Below is a small trained network, with its code and all its weights. Each question gives an input and a target symbol and asks what happens when units are switched off, that is, made to give their printed mean instead of their output.

import numpy as np


def w(rows, s, z=0):
    codes = np.array(rows[::2]) - 128.0
    scale = np.full(codes.shape[1], s)
    scale[-1] = z or s
    return codes * scale


def norm(h):
    return h / np.sqrt((h * h).mean(-1, keepdims=True) + 1e-5)


def f(y):
    return np.maximum(y, 0)


def softmax(a):
    e = np.exp(a - a.max(-1, keepdims=True))
    return e / e.sum(-1, keepdims=True)


def log_softmax(a):
    a = a - a.max(-1, keepdims=True)
    return a - np.log(np.exp(a).sum(-1, keepdims=True))


def net(x, mask):
    ids = ['ΓΔΣΩαβζηθμξτφψ'.index(c) for c in x.split()]
    T = len(ids)
    res = E[ids] + P[:T]
    u = 0
    for l in range(3):
        q, k, v = (norm(res) @ M[l].T for M in (Q, K, V))
        z = softmax(np.where(np.tri(T) > 0, q @ k.T / 2**0.5, -1e9)) @ v
        res = res + np.where(mask[u], z, O[l][:, -1]) @ O[l][:, :-1]
        u += 1
        y = f(norm(res) @ A[l][:, :-1].T + A[l][:, -1])
        res = res + np.where(mask[u : u + 4], y, B[l][:, -1]) @ B[l][:, :-1]
        u += 4
    return log_softmax(norm(res)[-1] @ U[:, :-1].T + U[:, -1])


Q, K, V, O, A, B = {}, {}, {}, {}, {}, {}
E = w([
[164,153,160,165,102,185,155,169,99,112,110,114],'Γ',
[153,160,140,107,155,188,145,64,145,131,147,114],'Δ',
[153,144,133,183,119,124,100,129,100,110,131,131],'Σ',
[140,133,184,105,155,96,167,141,137,129,103,111],'Ω',
[143,145,170,145,90,187,117,44,72,107,144,121],'α',
[145,200,104,112,196,192,94,61,150,113,159,96],'β',
[252,150,145,167,113,142,83,84,216,69,221,97],'ζ',
[139,120,174,85,162,80,57,111,147,191,105,111],'η',
[129,187,111,145,162,172,121,129,99,95,130,100],'θ',
[86,165,72,88,219,138,82,80,164,135,155,100],'μ',
[100,147,108,100,191,116,122,146,150,143,129,105],'ξ',
[68,136,99,196,142,85,75,97,45,123,138,118],'τ',
[141,116,222,155,85,118,145,107,61,88,123,124],'φ',
[95,220,139,59,95,96,101,95,54,143,148,182],'ψ',
],0.018)
P = w([
[134,141,110,134,103,66,151,152,135,104,122,125],'0',
[147,112,171,173,184,213,68,16,129,106,163,215],'1',
[163,169,152,144,130,122,181,127,70,183,202,51],'2',
[3,140,131,173,120,113,140,147,127,194,117,149],'3',
[180,93,124,104,186,175,108,143,123,124,128,155],'4',
[166,177,154,149,138,118,167,143,88,177,195,49],'5',
[61,132,108,135,75,115,136,120,156,120,23,126],'6',
[188,91,124,108,148,166,81,159,150,135,128,147],'7',
[166,174,156,150,144,106,160,147,101,181,190,45],'8',
[96,192,158,209,81,145,97,109,181,146,95,137],'9',
[194,75,137,114,132,126,62,167,146,140,116,145],'10',
],0.025)
Q[0] = w([
[119,180,137,155,131,148,99,98,170,101,2,172],'0.h0',
[139,227,210,181,171,143,103,170,110,190,145,50],'0.h0',
],0.0078)
K[0] = w([
[22,111,142,158,102,148,119,137,155,137,70,168],'0.h0',
[200,170,57,152,137,86,158,128,108,117,2,82],'0.h0',
],0.0058)
V[0] = w([
[123,57,190,245,208,129,80,150,114,68,60,2],'0.h0',
[129,177,175,162,135,36,43,202,81,49,121,237],'0.h0',
],0.0058)
O[0] = w([
[77,118,127,3,117,118,152,39,143,163,176,178,1],'0.h0',
[123,146,148,92,114,102,131,159,215,81,204,123,221],'0.h0',
],0.015,0.0033)
A[0] = w([
[104,156,130,82,154,111,136,81,96,135,120,191,18],'0.n0',
[168,147,137,111,112,134,118,149,111,182,172,100,90],'0.n1',
[160,87,94,176,99,138,141,116,173,152,159,97,4],'0.n2',
[188,8,105,111,155,202,101,69,145,156,145,170,168],'0.n3',
],0.012,0.0034)
B[0] = w([
[126,70,81,177,103,171,189,100,172,103,131,137,161],'0.n0',
[198,110,95,130,163,84,172,90,103,209,134,110,248],'0.n1',
[24,142,166,80,163,114,97,85,63,180,52,147,151],'0.n2',
[157,126,176,153,175,111,3,175,123,85,95,193,255],'0.n3',
],0.012,0.0072)
Q[1] = w([
[169,41,47,104,101,151,114,129,143,5,23,164],'1.h0',
[113,143,120,193,67,153,125,119,230,111,81,125],'1.h0',
],0.011)
K[1] = w([
[69,113,247,171,228,230,91,138,134,225,203,177],'1.h0',
[11,154,166,151,118,185,147,133,179,134,58,101],'1.h0',
],0.011)
V[1] = w([
[91,114,2,66,211,77,169,199,127,106,85,96],'1.h0',
[125,142,90,179,179,140,27,40,171,107,145,138],'1.h0',
],0.01)
O[1] = w([
[118,104,57,81,134,65,141,100,91,75,24,148,82],'1.h0',
[58,141,254,103,168,173,137,234,104,124,127,147,253],'1.h0',
],0.02,0.0067)
A[1] = w([
[221,145,153,133,150,107,135,101,27,167,203,23,3],'1.n0',
[252,95,138,95,109,118,46,188,130,121,120,223,137],'1.n1',
[243,50,1,135,111,65,109,49,103,90,114,144,38],'1.n2',
[221,179,98,159,60,40,160,127,135,183,150,9,194],'1.n3',
],0.0088,0.0059)
B[1] = w([
[83,253,73,32,124,134,121,182,121,148,130,47,196],'1.n0',
[183,124,169,115,148,99,31,72,160,137,115,129,191],'1.n1',
[190,143,204,138,151,154,140,204,98,191,157,143,189],'1.n2',
[16,93,110,192,131,179,107,25,125,116,115,108,247],'1.n3',
],0.015,0.013)
Q[2] = w([
[68,134,118,31,145,30,219,127,24,249,213,1],'2.h0',
[85,198,117,70,89,133,170,105,151,34,131,96],'2.h0',
],0.0079)
K[2] = w([
[161,182,167,155,167,6,169,87,129,69,175,79],'2.h0',
[95,109,107,144,96,54,136,152,157,154,139,85],'2.h0',
],0.013)
V[2] = w([
[73,40,142,91,108,102,85,129,185,238,105,128],'2.h0',
[122,170,60,1,95,134,125,152,84,185,176,48],'2.h0',
],0.0096)
O[2] = w([
[137,142,157,150,117,6,214,134,111,67,149,118,133],'2.h0',
[172,73,116,124,157,109,28,93,67,124,207,85,2],'2.h0',
],0.017,0.0082)
A[2] = w([
[163,117,73,224,83,94,176,50,186,108,114,144,13],'2.n0',
[110,164,126,132,114,214,109,100,150,227,224,58,13],'2.n1',
[116,106,95,199,54,127,120,122,247,126,175,135,4],'2.n2',
[99,89,183,115,184,184,122,232,133,46,136,224,38],'2.n3',
],0.014,0.0042)
B[2] = w([
[126,54,131,63,149,140,73,225,162,167,144,80,175],'2.n0',
[162,75,177,144,95,119,138,183,162,47,85,201,218],'2.n1',
[194,192,79,129,153,82,164,48,7,96,124,74,158],'2.n2',
[168,69,141,149,180,186,125,36,121,140,189,100,249],'2.n3',
],0.017,0.016)
U = w([
[166,72,106,127,78,116,140,62,124,96,148,124,203],'Γ',
[95,120,119,170,139,128,81,144,107,109,108,48,56],'Δ',
[64,110,111,93,112,116,134,47,187,71,160,159,195],'Σ',
[212,80,121,138,98,133,169,164,107,158,106,110,126],'Ω',
[109,110,152,180,138,165,130,171,162,135,220,97,180],'α',
[166,168,149,49,136,137,78,214,95,249,133,104,100],'β',
[110,128,160,106,129,89,144,250,156,91,139,113,94],'ζ',
[153,191,140,86,132,107,188,104,111,130,177,87,169],'η',
[113,79,126,75,81,134,53,118,176,102,88,162,180],'θ',
[172,123,112,117,163,98,148,165,66,122,73,185,147],'μ',
[157,122,143,113,168,169,129,16,91,218,119,127,113],'ξ',
[76,118,156,81,170,129,129,107,97,28,82,146,1],'τ',
[152,109,132,209,75,98,157,118,138,75,121,166,147],'φ',
[75,149,135,170,105,159,133,148,137,180,79,152,91],'ψ',
],0.015,0.0064)

Each question gives the input, a string of symbols that net reads in full, and the target symbol t.
The units are the heads (2 rows each of Q, K, V and O) and the neurons (one row each of A and B). Each row of codes is followed by its name. A weight is (code - 128) times the scale printed after its matrix; where a second scale follows, it is the last column's (O, A, B and U).
mask holds one flag per unit, layer by layer, with each layer's heads first. A switched-off unit (its flag False) gives its mean, the last column of its rows in O or B, instead of its output. The means were averaged over made-up inputs and are rounded, as every weight is.
A unit's drop is (log p(t) with every unit on - log p(t) with that unit switched off) / (log p(t) with every unit on - log p(t) with every unit switched off).
The circuit of an input: a set's keep is (log p(t) with only the set's units on - log p(t) with every unit switched off) / (log p(t) with every unit on - log p(t) with every unit switched off). Starting from the 12 units with the biggest drops (on a tie, the unit counted first), units are removed one at a time, each time the one whose removal leaves the highest keep (on an exact tie, the one counted first), for as long as the keep stays at least 0.8.
units of the circuit, in order: the units of the circuit, biggest drop first
top k neurons: the k neurons with the biggest drops, biggest first
top k neurons in layer l: the k neurons of layer l with the biggest drops, biggest first
input β α η ζ, target ξ: units of the circuit, in order : 1.h0, 2.n3, 2.n1
input ξ Δ η θ η ψ η η η, target ξ: units of the circuit, in order : 1.h0, 2.n1, 0.n1
input μ Δ η ζ φ ψ, target μ: top neuron : 0.n3
input ζ ψ Δ α Ω α α ξ ψ ξ, target φ: top 2 neurons : 0.n3, 2.n1
input Ω μ ψ, target Ω: top 2 neurons : 1.n2, 0.n3
input β ψ ψ η ξ α ψ Δ Δ, target β: top 3 neurons : 0.n1, 1.n3, 2.n3
input φ ψ μ ψ α ψ ψ ξ ψ, target φ: units of the circuit, in order : 2.n1, 1.h0
input η ψ ψ μ Ω η η β η ψ, target ζ: top 2 neurons : 0.n3, 1.n0
input Ω η φ α, target β: top 2 neurons : 2.n0, 1.n0
input η Δ β τ η η θ ζ ζ, target η: units of the circuit, in order : 0.h0, 2.h0, 1.n0, 0.n3
input ζ β ψ, target ζ: units of the circuit, in order : 2.n1, 2.n3
input Σ τ β Γ θ Δ η η ψ, target Σ: units of the circuit, in order : 0.h0, 1.n3, 1.h0, 0.n3
input ξ φ ψ η, target μ: units of the circuit, in order : 1.h0, 1.n3
input α Δ Δ α α ψ ψ ψ, target β: top 4 neurons : 1.n3, 1.n1, 2.n3, 0.n1
input Ω η θ ψ ψ ψ η φ φ, target Ω: top 2 neurons in layer 2 : 2.n1, 2.n3
input μ β τ Δ ψ θ μ, target ψ: units of the circuit, in order : 0.h0, 0.n3, 2.n3
input ψ η α Σ, target Δ: top 2 neurons : 0.n3, 2.n0
input α ψ μ ψ, target φ: units of the circuit, in order : 1.h0, 0.n3, 2.n1
input θ ξ ζ ψ ψ β η ψ α ξ, target ζ: top 4 neurons : 0.n3, 0.n1, 1.n0, 2.n3
input ζ μ ψ θ η τ β Δ β ζ, target ξ: units of the circuit, in order : 2.n1, 1.h0, 0.n3, 0.h0
input η ζ τ ζ Δ ξ η, target α: units of the circuit, in order : 1.h0
input ψ ψ β η ψ η ξ, target ζ: top 4 neurons : 0.n3, 1.n2, 1.n0, 2.n3
input ψ Δ ψ η ψ φ, target ψ: top neuron in layer 1 : 1.n3
input ζ η Γ Δ Δ β ζ ψ η, target ζ: top 2 neurons in layer 2 : 2.n1, 2.n3
